(in the rows, 128 means zero)
Each row of numbers belongs to one of the nodes below and depends on some of the facts about them. Some rows are named. Which node is each other row?

Known rows:
[133 125 178 145  98 144 130 127 130 138 107 129 107 130 124 153 127 111
 134 148 185 127 170 161 128 109]: <1073>
[128 122 125  98  89 130 130 162 127 105 196 159 111 192 152 136  91 133
 138 118 124 117 126  80 118 141]: <798>
[118 168 146  81 157 159 134 135 119  92 178 132 123 140 121 115 118 145
 144 107 165 120 101  67 123 140]: <37>
[127 153 115 106 132 146 132 143 113 142 155 146 139 143 126 144 120 135
 145  99 123 149 111 119 127 151]: <1383>
[122 125 189 140 134 182 130 121 149 132  63 129  70 116 116 148 129 118
 126 134 144 125 160 163 116 134]: <963>
[117  90 162 164 144 180 161  89 153 105  19 110  71 123 120 107 121 104
 100 140 103  84 115 153 117  96]: <1530>
[132 126 124 163  88 151 143 127 124 143 125 146 119 122 121 146 135 141
 172 138 159 173 156 159 143 138]: <1321>
[153 126 102 176 115 152 192 100 120 121  87 129 149 128 147  84 111 119
 149 156 155 129 116 143 152  83]: <41>
[138 147 201 132 135 145 124 127 111 136  97 125 160 122 162 129 133 112
 164 143 180 125 165 160 149 133]: <40>
[111 123 118 128 116 138 127 132 122 139 150 145 121 149 120 146 116 143
 148  99 112 151 118 124 132 148]: <1406>
[124 121 169 140 100 171 126 129 155 142  97 126  80 124 129 152 130 122
 113 141 174 119 159 162 122 130]: <828>
[124 101 176 148 125 182 131 120 157 152  72 121  91 118 135 161 125 127
 121 121 144 132 164 162 133 151]: <280>
[132 130 121 161  77 152 146 129 115 133 126 159  97 130 110 145 120 133
 155 148 154 161 158 160 122 129]: <921>
[112  95 108 146 110 110 145 103 138 126 102 111 167 164 123 116 127 114
  80 103 137  77 101 126 146 100]: <1417>
[142 129 180 136 137 150 147 136 130 157  88 122 136 140 136 149 120 122
 142 134 189 140 158 164 137 108]: <1333>
[105 140 120 110  95 125 109 131 114 101 193 148 121 152 101 135 128 147
 134  99 160 125 115  87 134 141]: <326>
[129 122 129 128 107 120 160 112 115 101 117 119 149 172 128 110 114  99
  90 122 159  66 106 118 139  78]: <288>
[114 123 101 135  94 133 129 135 118 141 165 152 138 145 114 146 133 147
 146  97 135 150 121 125 136 149]: <28>

Some facts about the nodes:
β: refers to; Ψ: belongs to class; Φ: is of sort; σ: points at; Δ: uses
<1527> Ψ:flegil Φ:c
<278> Ψ:flegil Φ:b Δ:<1527>, <1202>
<1399> β:<286>, <285>, <1503>, <901>, <207>, <1260> Ψ:flegil Φ:a
<39> β:<901>, <207> Ψ:flegil Φ:d σ:<389>
<1417> β:<729> Ψ:flegil Φ:b σ:<1334>
<98> β:<389>, <576> Ψ:flegil Φ:a
<151> β:<702> Ψ:flegil Φ:c
<235> Ψ:flegil Φ:a
<1023> Ψ:flegil Φ:a σ:<798>, <286>, <935>
<971> β:<30> Ψ:flegil Φ:a Δ:<1314>, <752>, <1520>, <568>
<1225> β:<207> Ψ:flegil Φ:a σ:<612>
<1156> Ψ:flegil Φ:b Δ:<1314>, <765>, <1334>
<752> Ψ:flegil Φ:a σ:<209>, <856>
<1182> β:<207>, <154>, <576> Ψ:trelu Φ:d
<154> β:<280> Ψ:flegil Φ:c
<1520> Ψ:trelu Φ:a
<799> β:<729>, <1417> Ψ:flegil Φ:a
<940> Ψ:flegil Φ:d
<1333> Ψ:flegil Φ:a Δ:<280>, <28>
<1081> Ψ:trelu Φ:d Δ:<924>, <953>, <1051>, <1503>
<1202> Ψ:flegil Φ:a
<40> Ψ:flegil Φ:a Δ:<235>, <1527>, <1365>
<838> β:<576> Ψ:flegil Φ:a
<30> β:<207>, <576> Ψ:flegil Φ:a Δ:<1406>, <130>
<326> Ψ:trelu Φ:c
<423> Ψ:flegil Φ:c Δ:<116>, <1202>, <1097>, <1464>
<1073> Ψ:trelu Φ:a
<762> Ψ:trelu Φ:b
<1314> Ψ:flegil Φ:a σ:<1342>
<937> Ψ:flegil Φ:c σ:<326>, <1581> Δ:<576>
<870> Ψ:flegil Φ:d
<1599> β:<729>, <154> Ψ:flegil Φ:c
<285> β:<30>, <856> Ψ:flegil Φ:c
<901> β:<280> Ψ:flegil Φ:a
<818> β:<935>, <901> Ψ:trelu Φ:a
<1097> Ψ:trelu Φ:d
<1484> Ψ:flegil Φ:b σ:<729>, <828>, <935>
<1438> β:<207>, <1588> Ψ:flegil Φ:b
<896> β:<207> Ψ:flegil Φ:d σ:<343>, <622>
<713> β:<207> Ψ:flegil Φ:c σ:<1327>, <1399>
<1135> Ψ:trelu Φ:c σ:<1453>
<209> Ψ:flegil Φ:a
<1383> β:<1225>, <1503> Ψ:flegil Φ:d Δ:<190>
<1581> Ψ:trelu Φ:a Δ:<151>, <1438>, <1599>
<1321> Ψ:flegil Φ:a
<1536> β:<207> Ψ:trelu Φ:a Δ:<1527>, <953>, <1283>, <856>
<915> Ψ:trelu Φ:b
<1054> Ψ:flegil Φ:a σ:<1390>
<618> Ψ:flegil Φ:c Δ:<326>, <752>, <924>, <1051>, <708>
<28> Ψ:flegil Φ:b
<602> Ψ:trelu Φ:d
<343> β:<207> Ψ:trelu Φ:a
<474> β:<1497>, <39> Ψ:flegil Φ:b
<1390> Ψ:flegil Φ:d Δ:<762>, <1054>
<963> β:<901> Ψ:trelu Φ:a
<1078> Ψ:trelu Φ:a σ:<116>, <28>
<304> Ψ:flegil Φ:d
<207> Ψ:flegil Φ:a σ:<130>, <1422>
<1365> Ψ:flegil Φ:b
<475> β:<35> Ψ:trelu Φ:d σ:<1406>, <1438>, <1073>
<389> β:<254>, <207>, <856> Ψ:flegil Φ:c Δ:<304>
<519> Ψ:flegil Φ:d Δ:<1399>, <1182>
<921> Ψ:trelu Φ:a
<187> β:<1562> Ψ:flegil Φ:c σ:<386>, <190>
<41> Ψ:flegil Φ:a σ:<519> Δ:<579>, <1409>, <1135>
<935> β:<207> Ψ:flegil Φ:a
<1422> β:<296> Ψ:trelu Φ:b Δ:<710>, <1334>, <935>, <762>, <1054>
<1564> Ψ:trelu Φ:c
<568> Ψ:flegil Φ:a σ:<1202>
<453> β:<129>, <343>, <254>, <1588> Ψ:flegil Φ:d σ:<1274>, <1581>
<255> β:<280>, <838> Ψ:flegil Φ:a
<1497> β:<207> Ψ:trelu Φ:a
<1124> β:<280>, <254> Ψ:flegil Φ:a
<1464> Ψ:flegil Φ:b σ:<37>, <602>, <389>
<950> Ψ:flegil Φ:a
<674> β:<218>, <207>, <154> Ψ:flegil Φ:c
<1409> β:<423>, <1330> Ψ:flegil Φ:d
<1406> β:<729>, <924>, <30>, <296> Ψ:flegil Φ:b
<828> β:<838> Ψ:trelu Φ:a
<517> β:<207>, <962>, <971> Ψ:trelu Φ:c
<1327> β:<915>, <254> Ψ:flegil Φ:b
<315> β:<207> Ψ:flegil Φ:b σ:<798>, <280>, <1438>, <1599>
<798> Ψ:trelu Φ:c
<1274> Ψ:flegil Φ:a
<1462> Ψ:flegil Φ:c σ:<286>, <950>
<492> β:<285>, <207> Ψ:flegil Φ:c
<1051> Ψ:flegil Φ:a
<644> Ψ:flegil Φ:a
<1330> β:<343>, <1225>, <296> Ψ:flegil Φ:a
<565> β:<1330>, <207> Ψ:flegil Φ:a
<1584> β:<1333>, <576> Ψ:flegil Φ:b
<708> Ψ:flegil Φ:b
<254> β:<207> Ψ:flegil Φ:d
<1388> β:<702>, <98> Ψ:flegil Φ:d
<552> β:<1497>, <1530>, <901> Ψ:trelu Φ:a
<502> β:<207> Ψ:flegil Φ:a σ:<1321>, <1333> Δ:<1520>, <901>
<1164> Ψ:flegil Φ:a
<710> Ψ:trelu Φ:c
<35> β:<207> Ψ:trelu Φ:c Δ:<190>
<280> Ψ:flegil Φ:a
<856> β:<1599> Ψ:flegil Φ:d
<1328> Ψ:flegil Φ:b σ:<283>, <1334>, <1164>, <1493> Δ:<1527>, <495>
<286> Ψ:flegil Φ:a
<579> β:<280>, <1333> Ψ:flegil Φ:b
<386> Ψ:flegil Φ:c
<136> Ψ:flegil Φ:d σ:<154> Δ:<1342>, <552>
<1530> β:<576> Ψ:trelu Φ:a σ:<1453>, <971>, <622>
<218> Ψ:trelu Φ:a Δ:<1527>, <935>, <940>
<1342> β:<207>, <1599> Ψ:trelu Φ:a
<576> β:<207> Ψ:trelu Φ:a
<702> β:<343>, <154>, <576> Ψ:flegil Φ:b Δ:<304>, <28>
<1589> Ψ:trelu Φ:d Δ:<1164>, <921>, <154>, <1562>, <1564>
<765> Ψ:flegil Φ:c
<288> Ψ:trelu Φ:b σ:<40>, <1365> Δ:<1428>
<129> β:<154> Ψ:trelu Φ:a
<116> Ψ:trelu Φ:c
<88> Ψ:flegil Φ:a σ:<710>
<547> Ψ:flegil Φ:a Δ:<828>, <1462>
<1493> β:<1530>, <1225>, <207>, <154>, <896> Ψ:flegil Φ:b
<729> Ψ:trelu Φ:c
<622> Ψ:flegil Φ:c
<895> β:<207>, <154> Ψ:flegil Φ:c Δ:<1399>, <1135>, <962>
<612> Ψ:flegil Φ:a
<962> Ψ:flegil Φ:c σ:<644>
<1453> Ψ:flegil Φ:b Δ:<235>, <386>
<1562> β:<286>, <1530>, <343>, <1365> Ψ:flegil Φ:a
<1428> Ψ:flegil Φ:b
<495> β:<713> Ψ:flegil Φ:d σ:<1581>, <1536>
<179> β:<207>, <296> Ψ:flegil Φ:a
<1334> β:<254>, <207> Ψ:flegil Φ:b
<37> β:<818>, <1182> Ψ:trelu Φ:c Δ:<729>, <98>, <1054>, <1599>, <896>
<593> Ψ:flegil Φ:a σ:<702>, <1334>, <602>, <1164> Δ:<517>, <953>, <940>, <870>, <962>, <1599>
<924> β:<207>, <1333> Ψ:trelu Φ:a σ:<935>
<296> β:<343>, <901> Ψ:flegil Φ:d
<1283> Ψ:trelu Φ:c σ:<1051>
<1515> Ψ:flegil Φ:a
<1294> Ψ:flegil Φ:c Δ:<130>, <1497>, <1417>
<130> Ψ:flegil Φ:b
<1144> Ψ:flegil Φ:b
<1046> Ψ:trelu Φ:c Δ:<1334>, <39>, <1462>
<1002> β:<280>, <901> Ψ:flegil Φ:d σ:<798> Δ:<235>, <1515>
<190> Ψ:flegil Φ:c
<1588> β:<1530> Ψ:trelu Φ:c σ:<1046> Δ:<1144>
<7> β:<856> Ψ:flegil Φ:b σ:<1428>
<1592> Ψ:trelu Φ:a σ:<1536>, <612>, <1342>
<953> Ψ:flegil Φ:b
<111> β:<1497>, <343>, <207> Ψ:trelu Φ:a Δ:<235>, <1464>
<1260> β:<207> Ψ:flegil Φ:b σ:<708>
<283> Ψ:flegil Φ:a Δ:<1321>, <1327>, <209>
<147> β:<1334>, <1422> Ψ:flegil Φ:b
<1503> β:<502>, <207>, <576> Ψ:flegil Φ:d σ:<708>

Rows to name:
No name comes twice in this set of rows, the named rows included.
[179 121  90 128 147  84 104 164 165 155 157 134  99  54 165 106 127 130
 144 224  37 173 167 149  92 145] | <935>
[158 157  70  94 177  55 101 159 118 146 173 122 146  90 103 129 144 122
 126 157  22 180 115 127  82 125] | <254>
[150 145 107 170 137 155 182  92 124 107  91 126 153 102 154  61 130 125
 162 158 184 111 119 143 161  79] | <593>
[132 140 104 141 125 120 163  99 102  91 131 135 180 147 153  74 126 122
 149 113 132  97  88 111 157 112] | <1328>
[112 132 148  83 185 119 100 146 144 119 123 113  91 102  98 153 145 110
  85 121  44 117 116 132  83 145] | <1182>
[163 111  82 117 183  21 118 126 125 129 116  83 173 101 108 107 135 103
  72 169  48 111 105 128  92  74] | <1260>
[124 125 158 146  88 137 120 128 151 143 111 126  85 118 112 158 140 127
 119 153 189 123 168 159 137 133] | <1520>
[128 136 108 100 168  67  70 138 147 147 154  90 133  79  99 145 165 130
  80 151  91 138 131 119 109 134] | <1334>
[178 112  62 170 143  74 152 114 126 133 109 114 145  75 124  83 121 117
 121 203  72 163 121 152 106  65] | <207>
[128 163 162  89 126 138 134 143 100 128 140 129 142 183 121 162 119 105
 118 102 169 107 126 131 127  99] | <1589>
[154 158 104  82 178  42 102 164 100 118 186 125 137 111  87 131 110 129
 122 162  45 169 117  87  59 116] | <35>
[178  87  87 109 170  46 119 147 145 140 133  91 157 108 151  93 113  92
  66 177  35 103 112 126  91  81] | <315>
[101  96 182 137 166 226 130 110 177 150  28 114  57  94 127 159 126 139
 115 106 122 125 133 156 123 160] | <901>
[130 131 145  97 173 100 104 143 129 147 122 107 131 112 116 154 137 123
 101 123  92 141 125 134 106 145] | <1493>

The same nodes again, as new rows of numbers:
Known rows:
[136 138 118 147 159 152 121 128 116  94 138  86 152 147 187  91 144  74
 100 133 135  96 138 169 115 105 129]: <915>
[132 120 108 171 184 159 141 134  95 105 130  79 150 110 175  85 171  95
  90 108 120 132 151 185 136 118 131]: <1327>
[152 139 146 144 140 157 110 104  95 120 174  77 152 119 164  76 166 116
  76 162 126 122 131 127 114 107 110]: <1078>
[144 147 164 165 170 149 111 114 104 123 130  62 156 102 176  89 141  98
  96 146 116 134 144 169 114 114 112]: <28>
[142 126 103 154 159 166 147 131 109 101 151  77 154 168 166 105 171 100
  90 126 142  77 141 132 155  81 145]: <1225>
[123 151 150 141 176 155 102 109 108 129 131  89 158 113 179  85 148 114
  84 126 145 122 144 153 105 100 113]: <1464>
[159 114  76 156 181 191 164 125  75  89 157  88 123 149 173  76 154 103
  90 108  74 156 114 178 123  87 130]: <37>
[141 150 152 148 156 166 112 108 100 133 166  78 159 124 170  97 176 130
  70 142 133 117 125 127 121  99 118]: <1054>
[150 157 166 152 152 177 119 115  99 129 143  80 150 126 159 111 169 111
  78 141 130 140 121 139 135 123 126]: <1274>
[124 115  90 166 191 154 144 137  92 104 133  83 151 112 183  83 178  99
  88 101 127 119 157 179 136 107 136]: <474>
[152 128  99 153 145 157 142 136 108  87 160  81 149 169 165  97 168  80
  92 143 130  85 137 140 154 101 146]: <1497>
[123 146 155 145 168 159 105 111 110 125 135  83 155 110 183  91 152 115
  87 125 141 117 137 159 101 101 109]: <1484>
[154 149 155 145 139 163 105 116 100 120 167  89 151 125 156  90 187 106
  73 155 140 122 118 126 129 136 123]: <1097>
[144 111  79 145 177 197 166 128  71  82 164  99 131 140 177  80 165 109
  79 105  83 151 140 168 111  79 133]: <517>
[145 122  96 157 155 164 145 128  91  96 165  90 144 137 160  84 191  96
  79 127 122 116 134 149 142 116 139]: <963>
[116 121 102 155 186 152 132 127 103 107 140  83 156 118 181  83 169 108
  89 107 135 107 152 169 122  92 126]: <7>
[151 149 164 156 150 166 111 113 101 131 156  80 154 125 158 109 192 121
  71 151 141 123 119 121 143 124 124]: <870>
[155 152 152 129 155 207 131 111  89 100 155  97 136 141 171 100 130 103
  81 133  95 164 117 158  93  84 115]: <326>

Which node is each row?
No name comes twice in this set of rows, the named rows included.
[140 129 114 162 170 168 141 125  85 116 157  85 148 120 163  91 195 118
  73 119 121 129 138 146 145 110 132] | <799>
[143 158 155 156 186 156 104 102 104 134 111  84 159 126 171  68 130 104
  94 136 122 142 142 155 121 128 117] | <1453>
[162 128 112 160 137 159 146 140 111  82 146  70 148 173 161 100 152  67
 101 156 121  84 136 140 158 102 149] | <343>
[149 125 105 161 154 171 143 134  87  95 158  87 142 138 159  88 186  90
  78 129 115 130 134 157 151 122 141] | <828>
[145 146 140 132 178 195 128  93  93 119 149  88 143 148 178  90 131 134
  87 114 105 144 110 145  94  60 109] | <937>
[157 108  74 176 161 168 146 143  76 112 151  91 129 151 166  91 181  92
  97 128 121 120 116 146 149 130 143] | <1536>
[155 130 111 168 155 154 146 137 109 103 153  75 155 158 159 107 190  93
  84 139 139  85 139 123 172 107 151] | <296>
[142 147 148 132 143 169 108 107  96 121 166  95 151 131 164  91 178 117
  70 144 137 118 118 136 113 113 115] | <1592>
[161 168 134 169 175 169 113 119  93 162 138  93 151 144 174 106 156 111
  79 154 120 150 119 120 128 134 132] | <40>
[154 139 120 157 151 159 140 134 117 101 147  69 157 179 165 116 156  86
 100 144 136  78 136 129 159  83 149] | <901>
[153 151 151 155 164 167 111 102  98 137 148  74 149 137 163  95 167 125
  78 137 125 128 108 139 134 112 114] | <547>
[123 131 121 150 177 150 123 125 112 109 136  78 155 127 187  89 155 101
  91 119 141  98 148 164 121  94 127] | <1417>
[150 114  99 167 160 150 145 131 101 101 162  69 156 146 155  92 198 107
  81 133 144  80 147 121 169 104 145] | <896>
[136 147 151 157 180 156 101 107 107 130 132  72 150 123 185  86 148 111
  87 128 131 121 116 173 113 110 105] | <1156>

